(in the rows, 128 means zero)
Each row has two labels, one from each of two sets.
[142 131 128 130 148 143 112 113 111 124 139 118 140 141 131 132 123 117
 142 165 132 148 135 106 150 133 139 125 123 135 143 119 130 127 156 140
 110 127 125 206 138 131 147 146 124 127 145 120 124 142 133 139 120 132
 129 115 125 126 115 129 136 168 129 131 145 108 120 150 106 150 132 123
 117 123 125 140 155 131 123 123 121 116 134 140 148 125 118 151 145 126
 139 116 138 124 134 166 130 131 139 111 130 120 116 112 155 131 136 106
 105 126 121 120 124 134 130 156 113 137 123 126 131 118 139 123 127 134
 150 138 141 136 121 133 140 119 136 137 131 102 122 113 111 124 131 131
 134 142 136  61 119 136 123 136 119 126 132 138 105 115 100 140 150 111
 143 124 159 131 127 131 135 120 137 114 135 121 142  94 130 155 152 139
 134 133 114 139 160 142 112 126 151 112 128 131 109 126 108 143 115 145]  H/cr
[113 145 131 122 153 163 100 116 103 113 142 126 146 134 126 141 128  96
 177 186 139 150 136 108 186 133 144 115 105 141 139 115 125 134 185 137
  48 107 128 252 133 125 178 155 116 145 149 119  97 168 116 146 108 130
 133 125 154 126 108 149 115 184 129 143 157  95 127 181 104 154 130 125
 114 116 111 108 126  95 116 116 122 147 118 134 123 129 110 164 165 132
 124 102 153  71 139 146 137 127 161 131 114 128  96  79 173 138 146  32
 105 126 122 102 137 114 134 192  99 138 116 150 128  91 170 128 148 138
 162 138 165 133 149 136 130  69 129 123 127  74 120  93 120 132 138 163
 127 125 126   7 113 137 107 127 117 135 134 133  87  81  71 164 147  65
 150 137 160 123 144 128 112 122 139 129 133 111 133  69 101 131 172 130
 129 133  88 138 174 145  91 113 148  95 107 134  96 113 133 137 118 132]  H/cr
[111 140 121 121 219 137 119 121 110 142 126 134 155 118 132 129 111 131
 134 162 132 161 147 117 152 128 133 132 128 114 142 118 127 138 139 120
  88 121 124 166 116 117 122 156 126 135 128 129 159 108 118 134 125 126
 142 131 130 128 115 150 131 128 127 116 130 140 114 153 118 118 130 124
 107 134 135  96 111 114 121 119 131 153 117 164 121 130 116 136 142 140
 122 116 145 102 131 115 136 132 132 137 120 145 102 127 165 121 131  92
 139 133 143 121 142  99 127 158 124 123 121 137 131 129 142 130 155 121
 116 119 134 130 133 138 126  94 130 129 128 128 128 118 109 124 135 145
 113 127 112 136 138 130 132 106 114 129 117 116 138 115 123 140 174 107
 128 134 137 144 135 130 148 134 155 110 143 130 169 114 116 121 143 108
 100 135 141 125 127 121 113 113 144 136  99 130 128 138 156 132  96 108]  P/gt
[117 125 139 130 130 138 115 114  90 119 126 142 126 108 131 125 117 113
 145 182 134 140 119 105 199 131 125 129 133 123 161 126 141 150 143 132
 110 102 109 173 134 130 149 169 123 127 145 122 142 164 118 142 121 126
 141 127 129 133 117 138 113 141 135 125 136  98 122 143 106 131 137 117
 130 118 134 145 116 166 110 100 138 130 110 110 130 115 122 144 124 121
 135 119 192 115 126 166 119 129 197 116 135 103 106 164 181 132 145  82
 115 134 104 131 113 115 127 158 126 140 120 147 138 143 135 133 125 129
 134 164 156 125  92 135 128  94 128 138 128  68 124 137 135 120 132 139
 157 124 142  72 100 129 134 145 135 114 114 128  28 131 112 158 138 135
 135 128 177 141 139 126 151 126 161 100 145 118 117  89 119 121 165 149
 108 135 120 141 155 147 120 120 208 128 128 128 119 141  98 141 102 153]  H/cr
[109 130 133 119 137 136 112 125 117 118 128 130 139 120 125 140 117 104
 159 161 137 134 128 120 181 131 129 121 109 128 137 120 135 134 165 159
 125 109 135 194 139 108 180 144 129 142 139 124 118 174 116 136 118 127
 138 124 124 131 107 150 119 147 127 126 143 119 122 153 134 130 133 122
 108 120 106 116 113 104 135 118 106 109 119 122 123 124 117 148 142 155
 124 123 129 113 135 129 136 136 160 143 128 122 118 127 176 126 155  79
 116 124 134 102 129 128 138 183 118 129 117 132 124 110 144 121 157 138
 158 134 156 133 127 126 137  85 127 130 135 103 120 100 127 128 127 138
 138 134 120  47 120 121 125 151 137 127 135 127 106 107 112 156 135 104
 126 126 169 129 138 123 118 127 153 124 140 107 125 100 119 131 160 131
 113 126  95 146 140 133  99 123 174 105 109 126 106 114 144 135 113 128]  H/cr
[124 145 149 126 155 154 105 121 115 115 132 132 171 117 124 139 113 129
 135 167 129 169 134  95 125 122 136 126 130 112 142 125 133 139 155 132
  91 102 148 181 124 131 134 133 126 121 125 134 145 110 111 145 146 119
 127 128 114 138  79 143 138 157 122 139 152 135 110 145 136 124 128 129
 106 111 127  93 140 120 118 125 113 140 133 120 132 124 107 143 150 120
 118 118 161  63 126 147 137 128 145 142 120 132 107 118 175 125 144 103
 161 137 139 100 128 127 119 166 113 121 115 106 131 107 143 124 148 146
 121 144 141 155 132 148 126  83 131 127 127 108 124  91 104 144 127 145
  97 130 120  65 102 120 115 112 118 115 126 115 131 111  56 148 189 127
 141  99 137 140 137 137 154 125 156 120 145 146 161  65 112 115 140 119
 119 127 128 135 135 139 131 109 125 126  91 131 123 137 170 134 105 138]  H/cr
[107 141 131 114 145 159 112 127 118 119 124 138 138 126 127 145 144 109
 152 145 120 128 125 112 136 134 146 127 124 121 135 133 122 145 149 137
  78 124 128 195 123 128 125 124 122 143 129 134 128 116 127 139 128 127
 132 127 133 127 103 136 124 141 119 140 135 134 130 119 131 134 127 131
 113 127 123 114 130  95 120 133 113 116 132 132 130 129 119 142 162 142
 113 127 118  91 127 126 137 132 143 146 118 146 133 115 157 137 134 108
 146 126 118  98 124 124 122 144 127 129 115 124 131 110 150 124 154 137
 137 120 135 138 158 144 127  88 133 124 135 101 127  96 105 145 134 148
 117 131 115  62 124 132 122 127 106 128 127 108 125  94 101 140 140 149
 137 126 114 132 127 134 128 129 148 122 130 127 118 103 120 125 131 116
 120 124 129 132 136 156 126 108  94 121 100 131 127 119 154 123 125 126]  H/qm
[110 143 133 112 131 125 113 132 115 119 127 137 141 130 133 138 129 107
 122 139 136 124 132 114 160 143 133 127 134 119 134 121 124 128 133 135
  69 119 127 163 118 121 139 136 121 139 138 131 106 116 120 136 110 126
 160 137 156 129 115 132 125 143 154 119 121 133 132 163 119 142 133 151
 112 145 126 114 123  90 114 120 125 161 125 131 126 135 130 145 139 134
 123 119 152  84 130 110 133 130 137 135 125 127 125 119 148 122 135 108
 134 130 128 107 132 120 138 141 129 136 133 115 131 112 153 124 133 127
 130 120 140 128 143 131 135 107 125 127 124 112 128  98 130 125 128 139
 122 128 124  99 126 130 120 114 119 128 127 123 116  93  99 160 119 137
 130 132 109 122 132 136 112 125 132 115 126 119 138 130 126 134 122 122
 119 141 141 129 137 132 127 113 127 143 114 132 122 122 159 130 130 129]  P/cr
[112 139 133 115 126 144 120 135 106 120 125 150 158  96 120 124 122 120
 122 160 128 151 138 119 155 132 139 133 134 107 143 121 138 142 142 122
  81 106 129 160 103 127 133 145 122 126 120 141 145 104 114 142 149 125
 126 130 114 137  94 145 129 133 142 135 131 160 118 142 126 126 122 126
 103 129 132  90 108 150 111 121 123 170 117 131 127 125 116 138 140 119
 128 118 195  63 125 129 125 125 154 134 126 122 114 131 171 129 144 102
 155 131 126 127 133 116 127 155 121 127 124 117 131 123 150 122 149 122
 113 148 146 123 115 142 124  88 129 129 124 102 133 105 121 123 128 146
 108 129 129 118 121 126 114  95 122 122 120 102 125 116  96 147 158 139
 117 124 135 138 131 135 163 123 143 108 133 141 146  94 108 135 170 115
 102 134 144 133 126 138 142 113 151 147 113 140 128 143 169 134 112 125]  H/gt
[117 160 127 120 121 142 106 133 130 113 129 142 119 128 131 140 147 105
 150 133 131 112 129 140 148 129 136 132 110 135 129 135 128 141 145 136
 125 120 133 173 130 118 132 115 134 136 123 133 111 155 115 141 110 127
 130 128 128 138 118 119 113 170 152 149 131 150 148 109 126 133 111 127
 109 139 121 135 127  95 115 141 110 102 128 134 130 133 123 152 123 142
 120 130 133  95 131 134 132 125 158 139 125 130 150 130 147 123 137 131
 133 118 118 104 111 128 136 124 131 122 126 124 122 107 144 107 126 133
 144 126 128 136 166 131 135 108 137 128 145 102 130  95 118 131 125 131
 135 130 111  56 113 117 123 135 132 123 142 116 122 113  72 156 107 164
 151 134 101 126 135 127 109 132 138 128 133 127 147 127 131 136 120  95
 132 128 129 137 140 150 140  98 108 127 135 128 131 105 122 133 134 144]  H/qm
